Here is a tiny trained network, its code and every weight. The questions are about switching its units off for an input and a target symbol, where a switched-off unit gives its printed mean instead of its output.

import numpy as np


def w(rows, s, z=0):
    codes = np.array(rows[::2]) - 128.0
    scale = np.full(codes.shape[1], s)
    scale[-1] = z or s
    return codes * scale


def norm(h):
    return h / np.sqrt((h * h).mean(-1, keepdims=True) + 1e-5)


def f(y):
    return np.maximum(y, 0)


def softmax(a):
    e = np.exp(a - a.max(-1, keepdims=True))
    return e / e.sum(-1, keepdims=True)


def log_softmax(a):
    a = a - a.max(-1, keepdims=True)
    return a - np.log(np.exp(a).sum(-1, keepdims=True))


def net(x, mask):
    ids = ['βγδεζημξπφ'.index(c) for c in x.split()]
    T = len(ids)
    res = E[ids] + P[:T]
    u = 0
    for l in range(3):
        q, k, v = (norm(res) @ M[l].T for M in (Q, K, V))
        z = softmax(np.where(np.tri(T) > 0, q @ k.T / 4**0.5, -1e9)) @ v
        res = res + np.where(mask[u], z, O[l][:, -1]) @ O[l][:, :-1]
        u += 1
        y = f(norm(res) @ A[l][:, :-1].T + A[l][:, -1])
        res = res + np.where(mask[u : u + 8], y, B[l][:, -1]) @ B[l][:, :-1]
        u += 8
    return log_softmax(norm(res)[-1] @ U[:, :-1].T + U[:, -1])


Q, K, V, O, A, B = {}, {}, {}, {}, {}, {}
E = w([
[187,122,108,170,80,21,156],'β',
[208,70,132,4,137,96,181],'γ',
[148,56,159,165,124,105,157],'δ',
[144,96,163,160,128,79,123],'ε',
[89,137,216,143,112,245,90],'ζ',
[132,163,116,115,55,150,179],'η',
[87,117,148,125,123,178,120],'μ',
[44,51,106,157,142,138,189],'ξ',
[137,71,144,77,157,74,115],'π',
[146,71,150,71,157,190,180],'φ',
],0.017)
P = w([
[43,183,193,47,83,135,137],'0',
[191,141,140,136,136,159,176],'1',
[156,117,61,54,66,89,99],'2',
[173,138,123,152,156,143,165],'3',
[85,54,66,85,81,100,110],'4',
[158,141,112,154,166,142,155],'5',
[87,23,106,133,81,116,135],'6',
[160,142,98,161,162,139,147],'7',
[100,11,134,168,70,123,111],'8',
[157,137,90,175,165,137,137],'9',
],0.011)
Q[0] = w([
[54,43,242,177,156,188,174],'0.h0',
[126,57,144,32,253,103,151],'0.h0',
[79,75,103,100,161,93,40],'0.h0',
[103,93,74,68,84,115,246],'0.h0',
],0.0045)
K[0] = w([
[157,116,137,139,126,203,83],'0.h0',
[153,26,134,119,134,160,125],'0.h0',
[56,144,129,123,115,118,114],'0.h0',
[211,113,2,171,139,181,103],'0.h0',
],0.0062)
V[0] = w([
[129,167,99,138,110,141,121],'0.h0',
[193,2,170,168,125,149,102],'0.h0',
[116,38,104,122,124,174,158],'0.h0',
[143,87,105,141,120,71,169],'0.h0',
],0.0061)
O[0] = w([
[109,169,2,143,178,144,141,82],'0.h0',
[109,42,68,159,185,101,144,241],'0.h0',
[47,192,111,139,142,148,127,255],'0.h0',
[113,73,250,160,143,41,240,105],'0.h0',
],0.0067,0.0035)
A[0] = w([
[132,73,91,136,110,159,129,192],'0.n0',
[89,106,89,165,125,159,213,190],'0.n1',
[155,116,153,204,94,161,69,169],'0.n2',
[147,103,72,20,1,177,139,119],'0.n3',
[94,90,152,77,73,159,93,93],'0.n4',
[156,107,96,185,145,110,55,7],'0.n5',
[97,30,99,142,65,63,123,124],'0.n6',
[132,40,44,145,20,77,126,112],'0.n7',
],0.0074,0.0016)
B[0] = w([
[184,116,171,72,127,158,150,205],'0.n0',
[159,157,120,116,2,151,170,233],'0.n1',
[83,96,177,164,113,106,131,192],'0.n2',
[121,127,164,160,73,120,139,204],'0.n3',
[164,149,132,119,150,107,184,203],'0.n4',
[126,93,185,91,156,140,189,142],'0.n5',
[67,202,107,75,147,119,110,254],'0.n6',
[82,156,152,84,146,181,70,234],'0.n7',
],0.0084,0.0063)
Q[1] = w([
[254,97,33,139,184,94,137],'1.h0',
[216,96,114,129,249,206,253],'1.h0',
[93,69,71,253,125,10,5],'1.h0',
[105,234,131,205,205,159,111],'1.h0',
],0.0054)
K[1] = w([
[133,2,173,120,99,172,155],'1.h0',
[195,69,126,12,119,227,212],'1.h0',
[64,219,164,131,106,52,182],'1.h0',
[101,129,98,62,133,45,81],'1.h0',
],0.0059)
V[1] = w([
[168,125,144,108,73,21,63],'1.h0',
[234,100,33,24,88,164,177],'1.h0',
[48,131,254,146,22,125,123],'1.h0',
[154,160,186,110,92,177,95],'1.h0',
],0.0038)
O[1] = w([
[55,159,76,88,124,82,166,97],'1.h0',
[58,99,122,203,67,144,144,126],'1.h0',
[52,227,99,162,217,72,13,254],'1.h0',
[193,111,116,120,123,10,255,182],'1.h0',
],0.0067,0.006)
A[1] = w([
[102,138,66,109,100,129,56,157],'1.n0',
[93,151,163,149,144,154,185,81],'1.n1',
[119,82,137,135,160,128,88,77],'1.n2',
[130,98,11,151,148,188,123,156],'1.n3',
[114,172,113,147,109,204,128,66],'1.n4',
[84,121,138,125,148,171,87,252],'1.n5',
[155,138,81,65,75,132,157,61],'1.n6',
[147,157,126,113,129,116,103,165],'1.n7',
],0.012,0.0017)
B[1] = w([
[139,75,157,122,93,158,187,185],'1.n0',
[226,187,216,128,149,115,48,242],'1.n1',
[118,111,99,237,166,116,194,153],'1.n2',
[102,185,142,157,178,143,1,152],'1.n3',
[88,72,12,182,135,69,114,243],'1.n4',
[135,170,55,26,88,98,171,255],'1.n5',
[7,241,122,128,186,147,128,183],'1.n6',
[95,158,107,24,137,188,192,154],'1.n7',
],0.0066,0.0068)
Q[2] = w([
[89,252,30,112,111,47,51],'2.h0',
[62,146,147,178,60,198,73],'2.h0',
[115,107,159,77,34,132,148],'2.h0',
[1,45,169,66,161,106,151],'2.h0',
],0.008)
K[2] = w([
[45,124,122,116,122,128,60],'2.h0',
[154,87,72,179,163,189,70],'2.h0',
[183,254,149,122,123,133,64],'2.h0',
[136,204,87,82,163,144,120],'2.h0',
],0.0093)
V[2] = w([
[160,62,130,108,106,154,169],'2.h0',
[153,100,204,187,104,86,2],'2.h0',
[133,132,159,147,128,161,122],'2.h0',
[129,123,156,172,26,95,137],'2.h0',
],0.0071)
O[2] = w([
[132,181,132,118,151,116,70,1],'2.h0',
[146,157,118,104,113,100,79,94],'2.h0',
[139,91,255,202,130,198,172,129],'2.h0',
[167,124,87,42,204,167,115,125],'2.h0',
],0.0085,0.0053)
A[2] = w([
[62,135,167,59,112,209,3,252],'2.n0',
[116,148,185,61,140,185,149,101],'2.n1',
[126,138,75,158,91,80,129,202],'2.n2',
[98,231,167,102,177,132,115,197],'2.n3',
[64,125,78,172,116,123,183,83],'2.n4',
[158,81,67,168,217,88,111,98],'2.n5',
[100,47,127,89,192,90,128,192],'2.n6',
[151,107,177,154,45,101,70,198],'2.n7',
],0.0079,0.0015)
B[2] = w([
[76,142,126,55,115,42,176,254],'2.n0',
[83,233,64,105,154,177,52,207],'2.n1',
[202,60,114,81,122,179,98,169],'2.n2',
[107,145,162,145,153,100,3,230],'2.n3',
[189,29,76,146,209,52,98,208],'2.n4',
[113,131,153,126,12,155,30,152],'2.n5',
[89,97,89,160,36,164,142,176],'2.n6',
[122,41,93,73,159,169,213,162],'2.n7',
],0.0072,0.0069)
U = w([
[204,126,97,85,166,41,143,3],'β',
[81,111,105,54,98,151,216,154],'γ',
[177,77,184,93,168,137,75,174],'δ',
[72,122,199,223,65,89,88,14],'ε',
[20,211,159,63,116,106,72,163],'ζ',
[149,200,94,198,67,111,138,113],'η',
[198,84,88,101,76,183,49,107],'μ',
[75,132,96,211,218,140,132,101],'ξ',
[71,2,148,134,46,148,142,156],'π',
[106,127,134,157,142,246,131,160],'φ',
],0.0086,0.0031)

Each question gives the input, a string of symbols that net reads in full, and the target symbol t.
The units are the heads (4 rows each of Q, K, V and O) and the neurons (one row each of A and B). Each row of codes is followed by its name. A weight is (code - 128) times the scale printed after its matrix; where a second scale follows, it is the last column's (O, A, B and U).
mask holds one flag per unit, layer by layer, with each layer's heads first. A switched-off unit (its flag False) gives its mean, the last column of its rows in O or B, instead of its output. The means were averaged over made-up inputs and are rounded, as every weight is.
A unit's drop is (log p(t) with every unit on - log p(t) with that unit switched off) / (log p(t) with every unit on - log p(t) with every unit switched off).
The circuit of an input: a set's keep is (log p(t) with only the set's units on - log p(t) with every unit switched off) / (log p(t) with every unit on - log p(t) with every unit switched off). Starting from the 12 units with the biggest drops (on a tie, the unit counted first), units are removed one at a time, each time the one whose removal leaves the highest keep (on an exact tie, the one counted first), for as long as the keep stays at least 0.8.
units of the circuit, in order: the units of the circuit, biggest drop first
most important unit: the unit with the biggest drop
top k neurons: the k neurons with the biggest drops, biggest first
k most important neurons of layer l: the k neurons of layer l with the biggest drops, biggest first
input ξ γ φ β ξ η, target η: 2 most important neurons of layer 2 => (2.n0 2.n7)
input π ε β δ, target δ: most important unit => 1.n4
input ζ δ ξ μ ζ ζ π δ π, target γ: 2 most important neurons of layer 0 => (0.n6 0.n7)
input γ π φ, target ζ: units of the circuit, in order => (1.n6 2.n3)
input η ε β, target ζ: units of the circuit, in order => (0.n7 1.n6)
input ξ ξ γ μ ζ μ φ, target ζ: units of the circuit, in order => (1.n6 2.n1 0.n1 2.n7)
input π η π γ, target γ: 3 most important neurons of layer 1 => (1.n1 1.n4 1.n6)
input ζ ζ μ ξ ζ, target π: top 2 neurons => (1.n4 0.n6)
input ζ μ δ ξ, target ξ: top 2 neurons => (0.n1 1.n6)
input γ δ π π ξ ζ ξ π δ, target γ: top 3 neurons => (0.n6 0.n7 1.n4)
input β ζ φ ζ δ μ φ β ζ, target π: 2 most important neurons of layer 0 => (0.n3 0.n1)
input ξ ζ ξ ζ, target ξ: 2 most important neurons of layer 1 => (1.n4 1.n5)
input φ δ δ μ, target μ: top 2 neurons => (1.n4 0.n6)
input ζ γ γ η γ γ π μ, target μ: most important neuron of layer 2 => (2.n2)
input φ μ γ γ β, target ζ: top 3 neurons => (0.n6 0.n7 1.n4)
input π π π δ, target δ: top 2 neurons => (1.n4 1.n1)
input η β γ γ, target γ: top 2 neurons => (1.n4 1.n6)
input μ μ η ζ ζ ζ ξ ζ γ, target ζ: top 2 neurons => (1.n6 0.n6)
input ζ ζ φ ξ ε η, target η: 2 most important neurons of layer 1 => (1.n6 1.n0)
input μ π η ζ ζ ε, target ε: most important unit => 0.n5
input β ζ ζ δ γ, target ζ: 3 most important neurons of layer 1 => (1.n6 1.n4 1.n5)
input μ ζ ζ, target γ: 2 most important neurons of layer 2 => (2.n3 2.n7)
input δ ξ ζ β ζ π, target π: 3 most important neurons of layer 2 => (2.n6 2.n5 2.n1)
input γ ζ γ π ξ ξ β ε, target ε: 3 most important neurons of layer 1 => (1.n4 1.n5 1.n6)
input π π ζ ξ ζ π δ, target ζ: 2 most important neurons of layer 1 => (1.n4 1.n5)
input η δ π ξ, target ξ: 2 most important neurons of layer 1 => (1.n1 1.n4)
